Here is a tiny trained network, its code and every weight. The questions are about switching its units off for an input and a class, where a switched-off unit gives its printed mean instead of its output.

import numpy as np


def w(rows, s, z=0):
    codes = np.array(rows[::2]) - 128.0
    scale = np.full(codes.shape[1], s)
    scale[-1] = z or s
    return codes * scale


def norm(h):
    return h / np.sqrt((h * h).mean(-1, keepdims=True) + 1e-5)


def f(y):
    return y / 2 * (1 + np.tanh(0.7978845608 * (y + 0.044715 * y**3)))


def log_softmax(a):
    a = a - a.max(-1, keepdims=True)
    return a - np.log(np.exp(a).sum(-1, keepdims=True))


def net(x, mask):
    res = np.array(x, float).reshape(1, 2) / 4 @ E
    u = 0
    for l in range(3):
        y = f(norm(res) @ A[l][:, :-1].T + A[l][:, -1])
        res = res + np.where(mask[u : u + 5], y, B[l][:, -1]) @ B[l][:, :-1]
        u += 5
    return log_softmax(norm(res)[-1] @ U[:, :-1].T + U[:, -1])


A, B = {}, {}
E = w([
[195,8,203,7,42,216,174,169],'x0',
[130,124,213,21,181,254,67,101],'x1',
],0.0075)
A[0] = w([
[128,128,71,118,90,2,178,121,140],'L0N1',
[204,20,165,66,48,160,200,126,1],'L0N2',
[149,151,36,217,117,3,208,248,84],'L0N3',
[231,150,121,186,121,32,220,80,85],'L0N4',
[229,3,183,56,66,109,174,226,37],'L0N5',
],0.0066,0.0033)
B[0] = w([
[133,124,22,98,113,182,88,40,200],'L0N1',
[212,114,195,152,198,136,84,182,227],'L0N2',
[74,222,100,245,74,153,147,103,254],'L0N3',
[108,104,123,154,132,86,87,87,186],'L0N4',
[230,62,123,70,186,102,199,150,245],'L0N5',
],0.012,0.0092)
A[1] = w([
[126,164,133,145,196,119,127,144,90],'L1N1',
[86,108,193,125,97,156,101,170,74],'L1N2',
[101,116,115,96,120,169,156,136,40],'L1N3',
[134,65,159,112,108,198,150,143,92],'L1N4',
[206,5,139,80,97,158,187,208,3],'L1N5',
],0.012,0.0038)
B[1] = w([
[205,142,226,102,149,1,163,120,154],'L1N1',
[58,169,153,141,57,137,173,162,128],'L1N2',
[170,163,99,67,44,111,50,98,119],'L1N3',
[127,126,45,84,126,184,222,80,169],'L1N4',
[182,13,46,81,172,143,92,112,247],'L1N5',
],0.0079,0.013)
A[2] = w([
[88,120,79,206,81,95,169,72,101],'L2N1',
[23,144,127,83,82,146,229,147,2],'L2N2',
[123,169,57,241,25,101,106,110,198],'L2N3',
[102,151,207,135,200,2,132,117,43],'L2N4',
[152,33,162,58,195,158,149,134,198],'L2N5',
],0.0076,0.0029)
B[2] = w([
[62,108,96,81,173,156,108,65,205],'L2N1',
[105,160,219,97,51,121,16,104,122],'L2N2',
[2,78,58,97,251,152,153,106,254],'L2N3',
[197,198,114,158,190,59,82,204,169],'L2N4',
[136,70,163,157,25,52,153,115,242],'L2N5',
],0.0095,0.0098)
U = w([
[43,141,13,172,174,127,152,97,179],'0',
[230,7,98,88,119,131,162,142,167],'1',
[185,233,149,141,175,38,82,187,94],'2',
[103,116,159,193,94,145,160,197,1],'3',
[99,183,202,77,49,159,98,121,121],'4',
],0.014,0.0071)

Each question gives the input, the list of numbers given to net, and the class t.
The units are the neurons (one row each of A and B). Each row of codes is followed by its name. A weight is (code - 128) times the scale printed after its matrix; where a second scale follows, it is the last column's (A, B and U).
mask holds one flag per neuron, layer by layer. A switched-off neuron (its flag False) gives its mean, the last column of its row in B, instead of its output. The means were averaged over made-up inputs and are rounded, as every weight is.
A unit's drop is (log p(t) with every unit on - log p(t) with that unit switched off) / (log p(t) with every unit on - log p(t) with every unit switched off).
The circuit of an input: a set's keep is (log p(t) with only the set's units on - log p(t) with every unit switched off) / (log p(t) with every unit on - log p(t) with every unit switched off). Starting from the 12 units with the biggest drops (on a tie, the unit counted first), units are removed one at a time, each time the one whose removal leaves the highest keep (on an exact tie, the one counted first), for as long as the keep stays at least 0.8.
circuit, biggest first: the units of the circuit, biggest drop first
k most important neurons: the k neurons with the biggest drops, biggest first
top k neurons in layer l: the k neurons of layer l with the biggest drops, biggest first
drop when u is switched off: that unit's drop, to one decimal
input [-2,7], class 4: circuit, biggest first : (L0N5 L1N5 L0N3 L2N3)
input [-3,7], class 2: 2 most important neurons : (L0N5 L1N5)
input [0,6], class 4: 3 most important neurons : (L0N5 L1N5 L0N2)
input [-2,4], class 2: top 3 neurons in layer 0 : (L0N5 L0N3 L0N1)
input [4,-8], class 0: circuit, biggest first : (L0N3)
input [-3,5], class 2: 2 most important neurons : (L0N5 L0N3)
input [0,8], class 4: 4 most important neurons : (L0N5 L1N5 L0N2 L1N2)
input [-1,2], class 2: 3 most important neurons : (L0N5 L0N3 L0N1)
input [0,2], class 4: 3 most important neurons : (L0N5 L0N3 L0N2)
input [-4,8], class 2: top 3 neurons in layer 0 : (L0N1 L0N5 L0N3)
input [-1,8], class 4: 2 most important neurons : (L0N5 L1N5)
input [-1,4], class 4: drop when L1N5 is switched off : 0.4
input [-2,1], class 2: drop when L1N3 is switched off : 0.0
input [-4,5], class 2: drop when L0N3 is switched off : 0.3
